Below are the code and all the weights of a small trained network. Each question names an input and a target symbol and asks about switching units off, where a switched-off unit gives its printed mean instead of its output.

import numpy as np


def w(rows, s, z=0):
    codes = np.array(rows[::2]) - 128.0
    scale = np.full(codes.shape[1], s)
    scale[-1] = z or s
    return codes * scale


def softmax(a):
    e = np.exp(a - a.max(-1, keepdims=True))
    return e / e.sum(-1, keepdims=True)


def log_softmax(a):
    a = a - a.max(-1, keepdims=True)
    return a - np.log(np.exp(a).sum(-1, keepdims=True))


def net(x, mask):
    ids = ['βεηλμξσφ'.index(c) for c in x.split()]
    T = len(ids)
    res = E[ids] + P[:T]
    u = 0
    for l in range(3):
        r = res
        for j in range(3):
            rows = slice(3 * j, 3 * j + 3)
            q, k, v = (r @ M[l][rows].T for M in (Q, K, V))
            z = softmax(np.where(np.tri(T) > 0, q @ k.T / 3**0.5, -1e9)) @ v
            o = O[l][rows]
            res = res + np.where(mask[u + j], z, o[:, -1]) @ o[:, :-1]
        u += 3
    return log_softmax(res[-1] @ U[:, :-1].T + U[:, -1])


Q, K, V, O = {}, {}, {}, {}
E = w([
[4,170,110,126,205,162,169],'β',
[143,107,136,109,128,159,125],'ε',
[138,96,120,103,133,60,139],'η',
[91,134,40,127,65,148,132],'λ',
[132,152,134,135,119,164,71],'μ',
[150,175,129,81,130,129,101],'ξ',
[117,106,91,126,136,66,86],'σ',
[123,88,77,117,155,160,99],'φ',
],0.018)
P = w([
[118,166,162,181,105,141,175],'0',
[186,125,137,36,110,161,97],'1',
[92,89,214,74,146,160,74],'2',
[187,180,114,176,193,167,210],'3',
[52,193,255,213,194,198,136],'4',
[212,74,47,54,108,134,209],'5',
[40,96,228,106,128,160,113],'6',
[211,209,101,115,219,193,147],'7',
[61,184,226,173,195,202,124],'8',
],0.009)
Q[0] = w([
[36,84,136,79,146,182,128],'L0H1',
[105,126,125,93,167,85,190],'L0H1',
[184,138,70,108,171,164,153],'L0H1',
[115,86,106,155,216,185,177],'L0H2',
[68,131,203,153,130,89,162],'L0H2',
[118,177,110,162,254,185,228],'L0H2',
[158,78,88,158,203,107,195],'L0H3',
[87,78,188,173,127,93,156],'L0H3',
[135,20,148,113,96,168,78],'L0H3',
],0.0094)
K[0] = w([
[97,90,155,199,93,113,104],'L0H1',
[125,135,125,154,99,71,136],'L0H1',
[206,122,97,153,135,137,161],'L0H1',
[101,127,144,111,204,147,147],'L0H2',
[150,75,109,147,104,166,58],'L0H2',
[83,194,115,120,247,174,185],'L0H2',
[192,100,143,126,93,97,190],'L0H3',
[83,134,201,165,111,150,80],'L0H3',
[100,92,123,95,192,128,124],'L0H3',
],0.011)
V[0] = w([
[188,123,116,81,159,228,105],'L0H1',
[24,137,147,113,152,112,74],'L0H1',
[105,26,163,203,3,183,71],'L0H1',
[58,114,86,57,167,139,121],'L0H2',
[134,129,127,187,66,118,94],'L0H2',
[34,143,128,67,111,76,157],'L0H2',
[129,99,58,84,164,98,36],'L0H3',
[159,68,134,52,89,157,94],'L0H3',
[73,118,132,110,229,83,95],'L0H3',
],0.0068)
O[0] = w([
[144,128,152,187,26,123,95,199],'L0H1',
[64,141,99,34,150,80,54,163],'L0H1',
[54,110,181,129,163,1,110,101],'L0H1',
[96,197,164,89,77,144,69,254],'L0H2',
[168,184,42,184,122,159,159,50],'L0H2',
[156,154,91,27,75,42,110,186],'L0H2',
[196,245,130,44,80,184,54,198],'L0H3',
[148,138,180,115,58,91,68,164],'L0H3',
[122,213,71,44,200,180,149,157],'L0H3',
],0.0055,0.0043)
Q[1] = w([
[172,85,116,255,120,128,161],'L1H1',
[127,109,105,186,147,171,174],'L1H1',
[152,59,191,203,128,90,101],'L1H1',
[185,152,65,22,82,97,58],'L1H2',
[77,147,180,116,93,102,18],'L1H2',
[114,149,114,197,203,173,197],'L1H2',
[83,98,154,64,96,159,144],'L1H3',
[26,220,180,122,159,142,194],'L1H3',
[34,78,177,44,136,125,163],'L1H3',
],0.0092)
K[1] = w([
[205,128,189,108,101,192,64],'L1H1',
[198,70,136,121,105,129,78],'L1H1',
[104,149,128,87,100,213,65],'L1H1',
[122,164,80,86,195,152,235],'L1H2',
[43,119,160,64,151,144,122],'L1H2',
[190,86,122,124,33,41,31],'L1H2',
[47,171,165,139,191,144,218],'L1H3',
[45,127,137,56,149,102,71],'L1H3',
[1,182,157,154,206,128,108],'L1H3',
],0.0093)
V[1] = w([
[160,65,77,133,148,119,67],'L1H1',
[141,107,108,73,113,102,203],'L1H1',
[90,124,114,120,170,157,148],'L1H1',
[125,219,188,106,65,65,163],'L1H2',
[216,132,207,80,81,134,214],'L1H2',
[83,160,229,91,130,56,141],'L1H2',
[79,60,4,125,141,255,30],'L1H3',
[185,171,155,45,113,52,132],'L1H3',
[134,249,110,178,45,208,228],'L1H3',
],0.0077)
O[1] = w([
[130,115,88,149,202,82,179,64],'L1H1',
[145,75,150,134,137,200,106,143],'L1H1',
[137,165,156,82,84,140,136,208],'L1H1',
[59,106,95,150,148,167,2,155],'L1H2',
[103,62,40,147,158,161,66,10],'L1H2',
[75,129,151,123,134,220,99,213],'L1H2',
[202,187,173,124,103,80,210,254],'L1H3',
[145,127,55,157,151,130,85,157],'L1H3',
[175,81,160,129,93,103,53,147],'L1H3',
],0.0093,0.0053)
Q[2] = w([
[150,146,106,172,139,139,177],'L2H1',
[143,50,154,141,131,86,142],'L2H1',
[107,135,164,130,147,198,175],'L2H1',
[204,105,119,178,146,94,190],'L2H2',
[113,92,218,114,100,118,133],'L2H2',
[132,121,166,251,180,125,170],'L2H2',
[11,191,109,160,115,204,192],'L2H3',
[117,43,8,22,83,83,157],'L2H3',
[64,117,237,1,56,182,99],'L2H3',
],0.0083)
K[2] = w([
[118,133,127,102,124,164,174],'L2H1',
[154,176,128,109,157,118,102],'L2H1',
[88,138,159,126,124,121,127],'L2H1',
[157,166,93,117,143,134,115],'L2H2',
[118,152,178,170,119,122,138],'L2H2',
[132,153,139,71,118,190,102],'L2H2',
[79,139,195,69,151,117,80],'L2H3',
[161,184,109,219,208,110,113],'L2H3',
[12,180,132,169,196,121,181],'L2H3',
],0.011)
V[2] = w([
[130,85,145,102,119,125,107],'L2H1',
[180,112,112,76,106,113,95],'L2H1',
[86,142,230,156,92,113,134],'L2H1',
[208,123,83,12,63,96,151],'L2H2',
[92,132,81,119,124,92,108],'L2H2',
[151,91,140,141,106,180,182],'L2H2',
[122,172,100,164,7,179,147],'L2H3',
[190,153,177,146,155,177,86],'L2H3',
[136,218,50,141,103,73,69],'L2H3',
],0.012)
O[2] = w([
[176,149,128,173,74,127,187,136],'L2H1',
[97,169,109,187,158,205,140,175],'L2H1',
[161,73,9,125,91,102,177,233],'L2H1',
[61,190,87,185,184,177,121,249],'L2H2',
[72,111,216,88,218,192,166,77],'L2H2',
[182,144,101,223,167,94,103,140],'L2H2',
[23,116,159,175,2,77,141,197],'L2H3',
[175,179,87,139,201,8,40,155],'L2H3',
[60,179,105,28,45,117,117,124],'L2H3',
],0.0096,0.011)
U = w([
[216,245,134,146,144,69,247,139],'β',
[176,124,101,70,107,11,109,154],'ε',
[180,97,140,177,159,88,117,254],'η',
[140,64,66,141,167,228,156,178],'λ',
[174,115,56,64,91,123,143,70],'μ',
[91,131,186,164,75,131,185,108],'ξ',
[169,178,55,13,121,170,208,69],'σ',
[101,109,68,131,121,90,3,74],'φ',
],0.0041,0.0046)

Each question gives the input, a string of symbols that net reads in full, and the target symbol t.
The units are the heads (3 rows each of Q, K, V and O). Each row of codes is followed by its name. A weight is (code - 128) times the scale printed after its matrix; where a second scale follows, it is the last column's (O and U).
mask holds one flag per head, layer by layer. A switched-off head (its flag False) gives its mean, the last column of its rows in O, instead of its output. The means were averaged over made-up inputs and are rounded, as every weight is.
A unit's drop is (log p(t) with every unit on - log p(t) with that unit switched off) / (log p(t) with every unit on - log p(t) with every unit switched off).
The circuit of an input: a set's keep is (log p(t) with only the set's units on - log p(t) with every unit switched off) / (log p(t) with every unit on - log p(t) with every unit switched off). Starting from all 9 units, units are removed one at a time, each time the one whose removal leaves the highest keep (on an exact tie, the one counted first), for as long as the keep stays at least 0.8.
units of the circuit, in order: the units of the circuit, biggest drop first
most important unit: the unit with the biggest drop
which heads matter: for each layer, one digit per head in row order, 1 if its drop is at least 0.15 and else 0, layers parted by /
input η η φ φ ε β φ ε, target η: most important unit => L1H1
input β ξ η η φ, target β: which heads matter => 111 / 011 / 010
input φ φ φ ξ ξ φ φ φ λ, target β: units of the circuit, in order => L0H2, L1H3, L1H2
input φ φ ξ λ ε, target φ: which heads matter => 001 / 010 / 001
input λ λ η, target ξ: which heads matter => 000 / 000 / 001
input φ λ σ λ φ φ ξ, target β: units of the circuit, in order => L1H2, L0H2, L1H3
input λ λ η φ ξ η λ ξ, target λ: units of the circuit, in order => L0H1, L1H3, L1H2, L2H2
input ξ η ε σ η η φ φ, target λ: units of the circuit, in order => L2H2, L1H3
input ξ ε φ, target φ: units of the circuit, in order => L0H3, L2H3, L1H3
input φ φ η φ μ ξ μ σ, target φ: units of the circuit, in order => L0H1, L1H3, L2H3
input ε λ λ, target η: which heads matter => 011 / 001 / 011
input φ ε ε, target β: units of the circuit, in order => L1H3, L0H2, L2H2
input φ ξ φ λ φ η φ φ σ, target β: units of the circuit, in order => L1H3, L1H2
input λ ε ξ, target ξ: units of the circuit, in order => L2H3
input σ λ ε σ λ σ, target σ: units of the circuit, in order => L2H3, L2H2, L1H1
input φ σ μ φ φ η φ, target β: units of the circuit, in order => L1H2, L1H3
input φ φ ξ, target β: units of the circuit, in order => L1H2, L0H2, L1H3, L2H2
input ε μ ε φ φ φ η η ε, target λ: which heads matter => 100 / 111 / 001
input λ ξ σ φ φ ξ ε φ, target φ: which heads matter => 100 / 001 / 001
input σ φ μ ξ μ ξ λ, target ε: most important unit => L2H3
input λ λ φ φ φ λ μ ξ, target ξ: which heads matter => 000 / 000 / 001
input φ λ σ μ φ β ξ, target φ: which heads matter => 010 / 111 / 010
input η η ξ μ, target λ: which heads matter => 010 / 011 / 010
